Below is a small trained network, with its code and all its weights. Each question gives an input and a class and asks what happens when units are switched off, that is, made to give their printed mean instead of their output.

import numpy as np


def w(rows, s, z=0):
    codes = np.array(rows[::2]) - 128.0
    scale = np.full(codes.shape[1], s)
    scale[-1] = z or s
    return codes * scale


def norm(h):
    return h / np.sqrt((h * h).mean(-1, keepdims=True) + 1e-5)


def f(y):
    return y / 2 * (1 + np.tanh(0.7978845608 * (y + 0.044715 * y**3)))


def log_softmax(a):
    a = a - a.max(-1, keepdims=True)
    return a - np.log(np.exp(a).sum(-1, keepdims=True))


def net(x, mask):
    res = np.array(x, float).reshape(1, 6) / 4 @ E
    u = 0
    for l in range(4):
        y = f(norm(res) @ A[l][:, :-1].T + A[l][:, -1])
        res = res + np.where(mask[u : u + 5], y, B[l][:, -1]) @ B[l][:, :-1]
        u += 5
    return log_softmax(norm(res)[-1] @ U[:, :-1].T + U[:, -1])


A, B = {}, {}
E = w([
[124,130,124,125],'x0',
[170,187,92,154],'x1',
[132,194,233,114],'x2',
[2,176,139,234],'x3',
[131,126,126,133],'x4',
[129,131,122,123],'x5',
],0.0075)
A[0] = w([
[80,118,185,254,231],'L0N0',
[142,21,71,211,1],'L0N1',
[30,35,185,85,92],'L0N2',
[164,228,80,186,100],'L0N3',
[170,78,128,107,155],'L0N4',
],0.0093,0.004)
B[0] = w([
[170,217,114,93,253],'L0N0',
[79,75,79,66,156],'L0N1',
[232,124,116,255,172],'L0N2',
[176,83,142,173,175],'L0N3',
[136,186,120,111,160],'L0N4',
],0.0096,0.0072)
A[1] = w([
[97,140,148,139,3],'L1N0',
[215,103,116,199,123],'L1N1',
[72,96,153,204,129],'L1N2',
[179,37,154,53,115],'L1N3',
[87,90,117,1,111],'L1N4',
],0.0086,0.0031)
B[1] = w([
[109,125,133,108,88],'L1N0',
[164,110,151,132,253],'L1N1',
[174,164,130,139,124],'L1N2',
[162,254,116,125,221],'L1N3',
[187,120,58,137,186],'L1N4',
],0.011,0.0031)
A[2] = w([
[201,167,61,145,229],'L2N0',
[132,71,34,147,111],'L2N1',
[65,134,99,237,22],'L2N2',
[148,96,238,119,247],'L2N3',
[2,154,146,219,236],'L2N4',
],0.0099,0.0013)
B[2] = w([
[88,139,147,255,255],'L2N0',
[6,126,243,129,170],'L2N1',
[227,247,183,91,156],'L2N2',
[36,161,71,158,154],'L2N3',
[251,215,14,82,171],'L2N4',
],0.0076,0.0081)
A[3] = w([
[129,237,188,69,149],'L3N0',
[196,90,63,27,221],'L3N1',
[109,243,41,200,206],'L3N2',
[136,128,254,104,4],'L3N3',
[119,70,185,235,151],'L3N4',
],0.0085,0.0033)
B[3] = w([
[46,2,39,174,180],'L3N0',
[47,208,70,110,133],'L3N1',
[102,16,126,90,251],'L3N2',
[86,165,187,12,122],'L3N3',
[107,66,121,213,158],'L3N4',
],0.0082,0.013)
U = w([
[137,125,113,150,238],'0',
[138,127,110,157,189],'1',
[180,232,84,102,157],'2',
[178,127,165,192,97],'3',
[127,121,114,155,148],'4',
[48,129,103,109,74],'5',
[153,132,227,84,43],'6',
[134,167,248,48,2],'7',
],0.017,0.0078)

Each question gives the input, the list of numbers given to net, and the class t.
The units are the neurons (one row each of A and B). Each row of codes is followed by its name. A weight is (code - 128) times the scale printed after its matrix; where a second scale follows, it is the last column's (A, B and U).
mask holds one flag per neuron, layer by layer. A switched-off neuron (its flag False) gives its mean, the last column of its row in B, instead of its output. The means were averaged over made-up inputs and are rounded, as every weight is.
A unit's drop is (log p(t) with every unit on - log p(t) with that unit switched off) / (log p(t) with every unit on - log p(t) with every unit switched off).
The circuit of an input: a set's keep is (log p(t) with only the set's units on - log p(t) with every unit switched off) / (log p(t) with every unit on - log p(t) with every unit switched off). Starting from the 12 units with the biggest drops (on a tie, the unit counted first), units are removed one at a time, each time the one whose removal leaves the highest keep (on an exact tie, the one counted first), for as long as the keep stays at least 0.8.
circuit, biggest first: the units of the circuit, biggest drop first
unit that matters most: the unit with the biggest drop
k most important neurons: the k neurons with the biggest drops, biggest first
k most important neurons of layer l: the k neurons of layer l with the biggest drops, biggest first
drop when u is switched off: that unit's drop, to one decimal
input [-1,-4,5,-6,2,-5], class 2: 2 most important neurons => [L2N1; L3N4]
input [-3,-3,-1,8,4,-3], class 2: circuit, biggest first => [L2N4]
input [0,1,-7,6,6,0], class 5: circuit, biggest first => [L0N1; L2N1; L0N2]
input [-3,7,-8,-8,-5,-1], class 2: 3 most important neurons => [L3N0; L0N2; L3N1]
input [5,5,-5,-7,-2,-2], class 2: 3 most important neurons of layer 3 => [L3N0; L3N1; L3N4]
input [-1,0,-6,-5,3,5], class 5: circuit, biggest first => [L0N2; L3N1]
input [3,4,0,-7,6,-7], class 2: 4 most important neurons of layer 3 => [L3N4; L3N1; L3N2; L3N0]
input [-1,-6,-6,2,-4,0], class 3: circuit, biggest first => [L0N2; L3N0]
input [-1,4,-6,-3,2,3], class 5: circuit, biggest first => [L0N2; L0N1; L2N1]
input [-1,-5,3,-6,-5,2], class 2: 2 most important neurons => [L2N1; L3N4]
input [-1,0,0,-8,-3,-4], class 2: circuit, biggest first => [L3N1; L3N2]
input [0,7,-8,3,7,-5], class 5: circuit, biggest first => [L0N1; L2N1]
input [-2,-7,6,8,-3,-5], class 2: 2 most important neurons of layer 0 => [L0N2; L0N3]
input [-4,0,-5,-4,-1,3], class 5: 3 most important neurons of layer 0 => [L0N2; L0N3; L0N1]
input [-1,-4,8,3,5,2], class 5: unit that matters most => L2N0
input [5,-8,-6,1,6,-4], class 3: circuit, biggest first => [L0N2; L3N0]
input [2,5,6,-1,3,4], class 5: 2 most important neurons of layer 2 => [L2N3; L2N0]
input [-4,-7,4,-3,0,5], class 3: 4 most important neurons => [L0N2; L3N0; L1N1; L3N2]
input [-3,-4,-8,8,-4,-2], class 2: circuit, biggest first => [L2N4; L2N2]
input [-4,-8,5,-3,-3,-2], class 3: circuit, biggest first => [L0N2]
input [4,-7,-2,-5,-3,3], class 3: 2 most important neurons => [L0N2; L2N0]
input [1,3,8,-5,4,1], class 5: 2 most important neurons => [L3N0; L0N2]
input [-2,1,6,-4,0,-2], class 5: drop when L0N0 is switched off => -0.1
input [-6,4,7,2,-3,-5], class 5: drop when L0N2 is switched off => 0.6
input [2,-3,7,-5,-6,-4], class 5: drop when L3N3 is switched off => 0.1
input [-4,-4,6,7,-2,-3], class 2: drop when L3N3 is switched off => 0.0
